Look-ups in named tables: a row name and a column name give one cell, copied from the table.

fulob =
         nudimob  mebupe  mesuzu  gopup
kip           97      96       9     60
sugubal       74      89      30    178
zatozu        97     196     116     81
mafu          71      55      92     71
mebe          97      95       9     60
vurufub       73      88      31    178
fumo          72      62      21    123
sibo          63      35     181    123
rur           72      62      21    125

rur, nudimob => 72
zatozu, mesuzu => 116
sibo, mesuzu => 181
zatozu, gopup => 81
kip, mesuzu => 9
vurufub, gopup => 178
vurufub, mesuzu => 31
mafu, nudimob => 71
vurufub, mebupe => 88
sugubal, nudimob => 74
fumo, gopup => 123
rur, gopup => 125
sibo, gopup => 123

vepo =
         pobiv  zam  rav  lizar  popapom  bime
leb        130   17   20    122        7   170
savavi     100   15   36     71      101   142
bibazaf    214   73  117    126      101   146
vol        114  113  132     90       92    64
lan         92   39   31     55      131    85
kon        160  110  120    160       99   159
lekoban    169   97   81    176      108   124
kilit      129  202  136     76       48    45
kuzikis    170   67  145    106      186   125
kotuva     131   62   69    122      116   128

What is the bime of lekoban in vepo? 124
What is the popapom of lan in vepo? 131
What is the popapom of kilit in vepo? 48
What is the zam of kotuva in vepo? 62
What is the rav of lekoban in vepo? 81
What is the lizar of kon in vepo? 160
What is the rav of vol in vepo? 132
What is the lizar of kilit in vepo? 76
What is the rav of lan in vepo? 31
What is the lizar of lekoban in vepo? 176
What is the popapom of vol in vepo? 92
What is the lizar of kuzikis in vepo? 106
What is the zam of kilit in vepo? 202
What is the popapom of kon in vepo? 99
What is the bime of lan in vepo? 85
What is the popapom of leb in vepo? 7

kifupon:
	dom	vuvu	zut	loma
penidek	32.25	55.18	38.78	17.50
gur	52.87	78.67	30.87	42.92
rovez	68.51	31.62	48.50	92.91
varud	57.69	75.09	36.50	57.33
zelokir	69.07	58.93	40.68	80.76

penidek, dom: 32.25
zelokir, zut: 40.68
zelokir, loma: 80.76
penidek, zut: 38.78
gur, loma: 42.92
varud, vuvu: 75.09
zelokir, dom: 69.07
rovez, dom: 68.51
rovez, vuvu: 31.62
gur, dom: 52.87
gur, zut: 30.87
varud, zut: 36.50
zelokir, vuvu: 58.93
varud, dom: 57.69
varud, loma: 57.33
rovez, zut: 48.50
gur, vuvu: 78.67
penidek, vuvu: 55.18
penidek, loma: 17.50

Table lele
cols = tano, vuzif, nirofid, bez, kurelam, vub, gid
ven: [0.43, 0.49, 0.25, 0.31, 0.47, 0.27, 0.32]
kun: [0.42, 0.42, 0.51, 0.62, 0.47, 0.47, 0.35]
fevug: [0.78, 0.44, 0.43, 0.39, 0.39, 0.63, 0.58]
vik: [0.46, 0.68, 0.57, 0.54, 0.41, 0.36, 0.42]
vefa: [0.53, 0.38, 0.36, 0.58, 0.41, 0.72, 0.73]
bok: [0.56, 0.40, 0.37, 0.50, 0.52, 0.25, 0.36]
mizik: [0.41, 0.28, 0.28, 0.63, 0.57, 0.43, 0.41]

What is the bez of fevug in lele?
0.39
What is the tano of bok in lele?
0.56
What is the gid of mizik in lele?
0.41
What is the nirofid of fevug in lele?
0.43
What is the tano of vefa in lele?
0.53
What is the tano of vik in lele?
0.46
What is the kurelam of bok in lele?
0.52
Which row has the largest bez? mizik

loke
columns: vogit, muf, dipigu, sufaf, rugik, rop, gapife, gomefos
sem: [0.4, 0.4, 0.4, 0.4, 0.4, 0.5, 0.4, 0.4]
rogil: [0.5, 0.4, 0.4, 0.4, 0.4, 0.4, 0.2, 0.5]
vub: [0.5, 0.4, 0.4, 0.4, 0.3, 0.4, 0.7, 0.5]
dud: [0.4, 0.4, 0.4, 0.4, 0.4, 0.5, 0.4, 0.4]
dop: [0.5, 0.4, 0.4, 0.4, 0.3, 0.4, 0.5, 0.5]
raledi: [0.5, 0.4, 0.4, 0.4, 0.4, 0.4, 0.4, 0.5]
bute: [0.4, 0.4, 0.4, 0.4, 0.4, 0.5, 0.5, 0.4]
mot: [0.4, 0.4, 0.5, 0.5, 0.5, 0.5, 0.9, 0.5]
gul: [0.4, 0.4, 0.4, 0.4, 0.4, 0.5, 0.2, 0.4]

sufaf of sem: 0.4
gapife of sem: 0.4
vogit of dop: 0.5
rugik of mot: 0.5
dipigu of raledi: 0.4
gapife of dop: 0.5
dipigu of sem: 0.4
vogit of bute: 0.4
vogit of gul: 0.4

Table lufa
,suz,meb
refun,-30.85,-5.38
motil,-73.07,-60.97
vonifuf,-35.95,2.54
fuge,-17.12,-40.76
bok,4.06,-4.10
susa,33.34,-36.28
dufit,-35.98,28.73
fazo,68.11,-61.26
rup,21.97,-21.46
zus,23.83,21.55
kenunip,19.11,-42.43
vug,-8.12,26.59
rit,-40.91,-40.70

What is the meb of rup in lufa? -21.46
What is the suz of refun in lufa? -30.85
What is the suz of fazo in lufa? 68.11
What is the suz of motil in lufa? -73.07
What is the suz of kenunip in lufa? 19.11
What is the meb of bok in lufa? -4.10
What is the meb of motil in lufa? -60.97
What is the suz of rit in lufa? -40.91
What is the suz of susa in lufa? 33.34
What is the meb of zus in lufa? 21.55
Which row has the largest meb? dufit

kuz:
         lodof   puli   zito
pezal     64.0   -5.8   18.1
donos    -20.4  -52.1  -58.9
niro     -20.3  -51.7  -58.4
sivus     42.1  -40.9  -31.7
napufa    41.5  -41.1  -32.1
tatoduk   -0.5    7.1   21.6
semeket   60.2   -3.2   20.6
vov       19.3  -47.4  -44.8
nosima   -10.2    6.8   19.2
rumaku   -47.8  -51.0  -63.1
fiza      42.4    3.4   25.6
rumanab  -69.7  -46.5  -61.8
pogev     22.2  -46.8  -43.4

tatoduk, zito -> 21.6
napufa, lodof -> 41.5
fiza, zito -> 25.6
napufa, zito -> -32.1
tatoduk, puli -> 7.1
pogev, zito -> -43.4
rumaku, lodof -> -47.8
rumaku, zito -> -63.1
pezal, zito -> 18.1
nosima, puli -> 6.8
semeket, zito -> 20.6
fiza, lodof -> 42.4
vov, puli -> -47.4
niro, lodof -> -20.3
Which row has the largest lodof? pezal

nobifot
         rase  zimovo  limedi  lamasa  muz  lor
tedese     43      45      46      46   46   46
nugo        9      24      46      42   45   18
san        45      46      47      47   46   46
leno       75      52      47      54   54   43
bezok      78      52      48      55   55   42
lemosan    26      37      46      44   44   38
popazok    77      52      47      54   54   44
bis        12      27      47      42   45   24
vuzamo     31      40      46      45   45   41
fam        33      41      46      44   46   42
govu       44      46      47      46   46   46

nugo, muz: 45
popazok, muz: 54
tedese, lor: 46
nugo, zimovo: 24
govu, lor: 46
leno, muz: 54
leno, rase: 75
lemosan, limedi: 46
fam, lor: 42
leno, lamasa: 54
govu, rase: 44
govu, lamasa: 46
nugo, lor: 18
san, zimovo: 46
bezok, limedi: 48
vuzamo, rase: 31
vuzamo, lamasa: 45
popazok, zimovo: 52
san, lor: 46
Row with the largest limedi: bezok

larizi =
	zif	gepov	gakulog	ret	kubana	gudevad
vel	202	122	168	221	48	164
guni	108	162	93	110	147	140
zem	183	150	131	187	86	157
pomugo	102	153	101	106	143	140
dimovig	205	114	173	228	46	159
gope	174	141	138	167	82	147
lavu	195	141	140	205	77	155
paze	200	133	147	214	72	152

ret of dimovig is 228
gudevad of gope is 147
gepov of guni is 162
gepov of vel is 122
gakulog of vel is 168
zif of zem is 183
zif of pomugo is 102
gakulog of guni is 93
kubana of dimovig is 46
kubana of guni is 147
kubana of gope is 82
gakulog of pomugo is 101
gepov of pomugo is 153
gudevad of guni is 140
zif of dimovig is 205
zif of paze is 200
gepov of dimovig is 114
Row with the largest zif: dimovig

movuz.tsv
	dep	giz	basad	legiz
lol	-74718	35155	-88722	-68827
fakam	-50424	5538	-56097	-47764
pokezu	50507	-9332	3178	38704

basad of pokezu: 3178
dep of fakam: -50424
dep of pokezu: 50507
giz of fakam: 5538
basad of lol: -88722
legiz of fakam: -47764
legiz of pokezu: 38704
basad of fakam: -56097
legiz of lol: -68827
dep of lol: -74718
giz of lol: 35155
giz of pokezu: -9332
Which row has the largest legiz? pokezu

limor:
|  | panir | vize |
|---|---|---|
| sutal | 210 | 75 |
| vosipe | 237 | 212 |
| vozu | 28 | 175 |

panir of vosipe = 237
vize of sutal = 75
vize of vozu = 175
panir of vozu = 28
panir of sutal = 210
vize of vosipe = 212
Row with the largest vize: vosipe

Table pep
         kozisi  tupos  senote  beru  runataf  vidagub
futoz        53     49      79   205      133       38
pudopod      61     50      79   200      141       40
zivor        16     52      67   179      157       52
vage         60     50      79   201      140       40
makibi       54     50      79   205      134       38
povasi       58     50      79   203      138       39
deg          23     52      67   176      163       53

povasi, kozisi: 58
pudopod, vidagub: 40
makibi, tupos: 50
futoz, senote: 79
vage, beru: 201
makibi, beru: 205
povasi, beru: 203
vage, tupos: 50
deg, tupos: 52
makibi, runataf: 134
futoz, beru: 205
povasi, senote: 79
makibi, vidagub: 38
futoz, vidagub: 38
vage, vidagub: 40
povasi, tupos: 50
zivor, kozisi: 16

